Here is a tiny trained network, its code and every weight. The questions are about switching its units off for an input and a class, where a switched-off unit gives its printed mean instead of its output.

import numpy as np


def w(rows, s, z=0):
    codes = np.array(rows[::2]) - 128.0
    scale = np.full(codes.shape[1], s)
    scale[-1] = z or s
    return codes * scale


def norm(h):
    return h / np.sqrt((h * h).mean(-1, keepdims=True) + 1e-5)


def f(y):
    return np.maximum(y, 0)


def log_softmax(a):
    a = a - a.max(-1, keepdims=True)
    return a - np.log(np.exp(a).sum(-1, keepdims=True))


def net(x, mask):
    res = np.array(x, float).reshape(1, 7) / 4 @ E
    u = 0
    for l in range(3):
        y = f(norm(res) @ A[l][:, :-1].T + A[l][:, -1])
        res = res + np.where(mask[u : u + 6], y, B[l][:, -1]) @ B[l][:, :-1]
        u += 6
    return log_softmax(norm(res)[-1] @ U[:, :-1].T + U[:, -1])


A, B = {}, {}
E = w([
[124,25,138,240,159,92,234,64,54,115],'x0',
[151,91,82,221,129,93,99,170,229,105],'x1',
[135,183,10,83,93,64,209,121,104,165],'x2',
[139,210,60,74,2,62,85,39,89,171],'x3',
[142,72,128,144,117,209,206,226,177,141],'x4',
[151,81,157,43,143,66,115,143,143,224],'x5',
[145,180,184,164,109,73,125,91,98,109],'x6',
],0.0042)
A[0] = w([
[128,115,219,172,206,227,71,119,217,37,254],'0.n0',
[173,131,168,171,82,95,112,212,182,110,115],'0.n1',
[110,127,222,80,109,60,17,2,114,149,177],'0.n2',
[82,180,148,58,90,183,87,119,150,135,109],'0.n3',
[95,90,143,117,116,235,222,56,52,73,27],'0.n4',
[80,102,171,53,119,175,162,170,72,115,184],'0.n5',
],0.0048,0.0012)
B[0] = w([
[2,59,163,123,153,142,110,204,105,191,255],'0.n0',
[120,114,100,181,163,105,61,152,149,202,169],'0.n1',
[205,163,20,108,124,30,180,73,72,127,236],'0.n2',
[173,130,35,57,162,103,116,109,97,78,185],'0.n3',
[101,181,155,196,97,117,137,163,169,228,208],'0.n4',
[117,193,210,115,140,74,121,157,101,203,189],'0.n5',
],0.0064,0.0052)
A[1] = w([
[175,86,53,146,148,53,144,124,221,120,38],'1.n0',
[111,169,197,167,116,101,84,17,66,127,25],'1.n1',
[216,191,104,2,96,126,170,128,129,135,125],'1.n2',
[62,51,208,128,156,186,67,115,122,43,47],'1.n3',
[133,83,149,127,107,184,215,83,48,130,59],'1.n4',
[177,118,111,246,137,118,164,87,130,76,3],'1.n5',
],0.0051,0.0015)
B[1] = w([
[233,124,101,254,119,123,124,154,110,175,190],'1.n0',
[112,135,82,121,112,38,101,81,98,124,181],'1.n1',
[103,106,116,106,108,193,32,127,177,100,253],'1.n2',
[112,103,26,112,132,172,65,200,146,172,186],'1.n3',
[149,143,162,194,129,110,170,145,222,197,166],'1.n4',
[93,113,168,22,215,174,120,91,77,101,171],'1.n5',
],0.0059,0.0047)
A[2] = w([
[168,151,134,128,99,125,151,131,131,68,56],'2.n0',
[102,61,162,155,185,184,83,174,168,65,25],'2.n1',
[166,165,82,33,150,104,110,14,104,37,253],'2.n2',
[89,113,150,173,162,82,247,40,118,84,196],'2.n3',
[163,138,74,180,152,40,123,124,65,155,193],'2.n4',
[125,85,126,3,135,145,163,172,122,155,152],'2.n5',
],0.0065,0.0018)
B[2] = w([
[136,101,110,125,140,96,77,113,97,140,133],'2.n0',
[42,141,93,51,254,26,41,172,56,219,194],'2.n1',
[129,161,231,87,76,164,141,112,27,20,251],'2.n2',
[138,189,84,48,83,166,49,187,170,43,196],'2.n3',
[145,41,115,151,151,131,152,38,176,106,253],'2.n4',
[64,109,89,149,142,82,84,117,45,82,191],'2.n5',
],0.0074,0.0067)
U = w([
[191,135,96,164,85,174,134,149,226,132,116],'0',
[175,69,105,184,140,64,141,59,151,151,137],'1',
[108,215,249,186,96,179,212,163,132,160,114],'2',
[27,103,119,123,183,101,80,199,103,185,131],'3',
[195,166,239,118,156,251,108,99,156,137,5],'4',
[162,175,113,40,74,110,73,80,75,18,140],'5',
],0.013,0.018)

Each question gives the input, the list of numbers given to net, and the class t.
The units are the neurons (one row each of A and B). Each row of codes is followed by its name. A weight is (code - 128) times the scale printed after its matrix; where a second scale follows, it is the last column's (A, B and U).
mask holds one flag per neuron, layer by layer. A switched-off neuron (its flag False) gives its mean, the last column of its row in B, instead of its output. The means were averaged over made-up inputs and are rounded, as every weight is.
A unit's drop is (log p(t) with every unit on - log p(t) with that unit switched off) / (log p(t) with every unit on - log p(t) with every unit switched off).
The circuit of an input: a set's keep is (log p(t) with only the set's units on - log p(t) with every unit switched off) / (log p(t) with every unit on - log p(t) with every unit switched off). Starting from the 12 units with the biggest drops (on a tie, the unit counted first), units are removed one at a time, each time the one whose removal leaves the highest keep (on an exact tie, the one counted first), for as long as the keep stays at least 0.8.
circuit, biggest first: the units of the circuit, biggest drop first
unit that matters most: the unit with the biggest drop
k most important neurons: the k neurons with the biggest drops, biggest first
top k neurons in layer l: the k neurons of layer l with the biggest drops, biggest first
drop of u: that unit's drop, to one decimal
input [1,-1,8,-5,-8,4,-5], class 5: circuit, biggest first : 0.n0
input [-4,3,-5,0,-6,0,-3], class 1: circuit, biggest first : 0.n2; 2.n4; 2.n3
input [-3,5,0,0,-8,8,-4], class 1: 4 most important neurons : 1.n0; 2.n4; 2.n3; 1.n5
input [1,0,5,0,4,-8,-8], class 0: circuit, biggest first : 2.n2; 2.n1
input [3,0,-4,-3,-7,4,-3], class 1: 2 most important neurons : 0.n2; 2.n4
input [2,5,5,4,1,1,-6], class 1: 2 most important neurons : 2.n3; 2.n4
input [1,-1,-2,4,8,-8,-5], class 2: 2 most important neurons : 0.n4; 1.n2
input [1,-5,6,-5,8,-8,-8], class 2: 2 most important neurons : 0.n4; 1.n2
input [0,7,6,8,3,-8,-5], class 0: top 2 neurons in layer 0 : 0.n2; 0.n3
input [0,-8,3,-4,-1,-8,-6], class 2: 2 most important neurons : 0.n4; 2.n1
input [8,3,7,-4,-6,-4,6], class 5: 2 most important neurons : 2.n3; 1.n5
input [-2,8,2,4,4,-3,-5], class 0: 2 most important neurons : 0.n2; 2.n1
input [4,-2,3,-5,0,3,2], class 2: 2 most important neurons : 0.n2; 2.n1
input [5,1,0,-2,-2,5,-4], class 1: unit that matters most : 0.n0
input [4,-3,2,5,5,4,1], class 1: 3 most important neurons : 0.n0; 2.n2; 2.n1
input [3,-2,7,4,7,2,4], class 0: top 3 neurons in layer 2 : 2.n1; 2.n2; 2.n4
input [-7,-6,-2,-2,-1,-8,-5], class 3: drop of 0.n0 : 0.3
input [-3,1,-7,3,4,-8,-1], class 3: drop of 0.n1 : 0.0
input [1,-6,4,-5,4,1,4], class 2: drop of 2.n1 : 0.1
input [-8,1,-6,4,3,-3,-5], class 3: most important neuron : 0.n0
